Below is a small trained network, with its code and all its weights. Each question gives an input and a class and asks what happens when units are switched off, that is, made to give their printed mean instead of their output.

import numpy as np


def w(rows, s, z=0):
    codes = np.array(rows[::2]) - 128.0
    scale = np.full(codes.shape[1], s)
    scale[-1] = z or s
    return codes * scale


def f(y):
    return np.maximum(y, 0)


def log_softmax(a):
    a = a - a.max(-1, keepdims=True)
    return a - np.log(np.exp(a).sum(-1, keepdims=True))


def net(x, mask):
    res = np.array(x, float).reshape(1, 7) / 4 @ E
    y = f(res @ A[0][:, :-1].T + A[0][:, -1])
    res = res + np.where(mask, y, B[0][:, -1]) @ B[0][:, :-1]
    return log_softmax(res[-1] @ U[:, :-1].T + U[:, -1])


A, B = {}, {}
E = w([
[139,38,190,80,185,124,166,112,184,106,211,125],'x0',
[102,154,163,179,89,152,167,113,100,69,156,99],'x1',
[119,124,130,124,132,120,132,133,131,126,114,131],'x2',
[180,80,93,120,57,162,96,227,194,52,97,89],'x3',
[131,130,140,120,97,144,132,128,127,142,133,133],'x4',
[166,52,113,129,72,78,129,92,36,149,126,63],'x5',
[79,167,160,2,164,172,50,104,96,104,94,39],'x6',
],0.0095)
A[0] = w([
[127,136,119,219,111,114,225,133,128,111,207,146,58],'n1',
[174,94,61,124,113,91,189,136,174,175,128,168,10],'n2',
[56,145,212,113,145,116,176,74,82,228,168,187,33],'n3',
[79,119,125,75,165,111,197,59,109,189,146,157,31],'n4',
[26,97,123,56,139,182,96,122,131,119,132,122,32],'n5',
[162,80,104,115,71,154,86,223,204,77,177,67,25],'n6',
[136,222,86,157,105,152,166,77,101,125,100,106,101],'n7',
[149,77,106,157,125,163,99,193,186,81,136,103,27],'n8',
[201,89,151,129,94,125,124,129,139,107,66,96,92],'n9',
[181,151,66,172,79,89,123,133,83,125,95,201,107],'n10',
[132,54,114,130,61,54,170,123,63,131,176,99,138],'n11',
[90,72,156,116,132,111,166,81,169,79,232,112,101],'n12',
[22,191,150,187,125,104,104,111,114,193,185,95,83],'n13',
[128,78,61,96,155,182,146,109,171,130,254,115,16],'n14',
[98,42,132,84,140,120,173,139,184,162,215,135,2],'n15',
[160,75,105,168,155,123,158,149,170,177,165,244,43],'n16',
[167,15,110,120,118,43,120,82,56,163,136,36,229],'n17',
[137,109,100,82,34,156,114,214,150,32,66,125,65],'n18',
[66,148,198,42,161,222,16,122,52,90,124,89,7],'n19',
[117,77,143,114,168,158,185,135,108,131,181,112,28],'n20',
[153,68,153,90,189,140,163,123,181,158,194,83,44],'n21',
[108,39,204,124,157,116,180,128,167,103,171,104,87],'n22',
[121,172,31,93,172,125,168,159,173,139,93,156,233],'n23',
[207,82,76,55,194,49,30,154,194,252,80,192,179],'n24',
[65,158,190,139,183,223,146,143,232,104,172,215,206],'n25',
[98,128,149,29,129,108,74,107,97,114,103,89,125],'n26',
],0.0065,0.0026)
B[0] = w([
[227,47,172,154,124,163,144,208,135,121,158,63,206],'n1',
[143,50,149,180,168,118,140,196,164,76,105,95,182],'n2',
[123,89,75,56,244,58,107,135,93,148,216,163,225],'n3',
[180,120,96,78,171,93,138,146,69,98,201,139,198],'n4',
[221,90,153,187,154,147,126,136,167,97,114,120,187],'n5',
[115,113,91,80,187,50,176,133,95,107,202,213,230],'n6',
[65,140,104,79,104,143,104,183,58,166,131,106,185],'n7',
[119,140,93,61,183,25,131,152,147,126,190,142,195],'n8',
[98,130,95,120,136,91,90,105,146,138,165,147,174],'n9',
[144,103,115,174,94,164,150,139,161,163,40,83,193],'n10',
[157,152,153,108,96,180,102,54,137,7,142,197,210],'n11',
[66,164,138,196,59,115,168,164,81,211,106,63,209],'n12',
[112,146,88,66,166,85,130,198,45,133,167,100,190],'n13',
[88,171,65,139,124,169,141,101,90,215,151,129,179],'n14',
[38,155,74,183,105,200,174,117,122,213,45,106,195],'n15',
[202,48,174,165,195,183,165,134,182,69,88,83,215],'n16',
[122,194,187,113,114,176,59,1,178,54,147,204,251],'n17',
[129,163,52,51,172,46,115,133,70,161,165,112,234],'n18',
[193,21,164,181,198,123,171,181,162,143,75,40,254],'n19',
[84,154,75,110,101,101,196,179,62,136,112,88,168],'n20',
[28,178,110,132,61,132,185,105,120,237,81,43,200],'n21',
[47,215,118,127,60,165,121,110,80,235,65,136,210],'n22',
[130,194,185,112,68,148,81,75,140,153,113,138,195],'n23',
[103,181,205,130,43,87,74,226,67,90,166,69,239],'n24',
[130,227,177,76,91,151,57,65,203,52,133,181,248],'n25',
[195,64,185,151,133,208,170,145,177,117,80,52,219],'n26',
],0.0058,0.0096)
U = w([
[140,112,46,76,249,2,124,141,133,157,222,179,4],'0',
[221,55,165,207,209,185,166,167,225,141,58,94,27],'1',
[42,214,27,188,85,181,94,133,109,218,5,108,141],'2',
[115,189,220,148,97,106,78,168,123,86,160,123,242],'3',
[145,205,169,116,143,208,47,13,221,53,131,214,130],'4',
],0.0058,0.0029)

Each question gives the input, the list of numbers given to net, and the class t.
The units are the neurons (one row each of A and B). Each row of codes is followed by its name. A weight is (code - 128) times the scale printed after its matrix; where a second scale follows, it is the last column's (A, B and U).
mask holds one flag per neuron, in row order. A switched-off neuron (its flag False) gives its mean, the last column of its row in B, instead of its output. The means were averaged over made-up inputs and are rounded, as every weight is.
A unit's drop is (log p(t) with every unit on - log p(t) with that unit switched off) / (log p(t) with every unit on - log p(t) with every unit switched off).
The circuit of an input: a set's keep is (log p(t) with only the set's units on - log p(t) with every unit switched off) / (log p(t) with every unit on - log p(t) with every unit switched off). Starting from the 12 units with the biggest drops (on a tie, the unit counted first), units are removed one at a time, each time the one whose removal leaves the highest keep (on an exact tie, the one counted first), for as long as the keep stays at least 0.8.
circuit, biggest first: the units of the circuit, biggest drop first
unit that matters most: the unit with the biggest drop
top k neurons: the k neurons with the biggest drops, biggest first
drop when u is switched off: that unit's drop, to one decimal
input [-3,-4,6,-3,-4,1,0], class 3: top 4 neurons	(n24; n15; n22; n21)
input [7,-2,5,-4,2,5,-7], class 1: unit that matters most	n16
input [3,2,-5,6,5,3,2], class 0: circuit, biggest first	(n6; n18)
input [6,-2,-4,8,6,-1,8], class 0: top 2 neurons	(n6; n18)
input [5,-8,-7,-5,-2,7,-7], class 3: top 3 neurons	(n24; n17; n19)
input [0,-6,-4,7,-1,-8,-7], class 4: top 2 neurons	(n25; n23)
input [2,-6,-4,-5,-4,4,5], class 3: top 3 neurons	(n24; n17; n6)
input [-1,2,-8,1,1,8,-5], class 4: circuit, biggest first	(n17; n11)
input [-6,0,-8,0,4,-3,6], class 1: circuit, biggest first	(n19; n26)
input [-6,-4,-2,7,5,2,-7], class 0: top 2 neurons	(n18; n6)
input [1,-5,-3,-4,7,6,-6], class 1: top 3 neurons	(n16; n25; n2)
input [-4,-3,-1,-2,-3,-6,6], class 1: top 3 neurons	(n19; n17; n26)
input [-5,-4,-8,-5,8,3,-3], class 0: top 2 neurons	(n3; n22)
input [8,5,-3,8,-4,2,5], class 0: unit that matters most	n6
input [8,0,8,2,8,6,6], class 2: top 2 neurons	(n22; n21)
input [2,2,-4,8,-3,-5,-7], class 0: top 2 neurons	(n6; n8)
input [-4,5,4,-7,8,7,3], class 0: top 3 neurons	(n3; n13; n25)
input [6,3,-4,7,6,1,-5], class 0: top 2 neurons	(n6; n8)
input [4,8,0,-8,6,4,-1], class 0: drop when n3 is switched off	1.5
input [-1,2,-3,-2,-3,-5,-4], class 4: circuit, biggest first	(n25)
input [5,-5,5,2,1,3,2], class 2: drop when n15 is switched off	0.2
input [1,-7,-6,5,-2,-6,6], class 3: drop when n25 is switched off	0.2
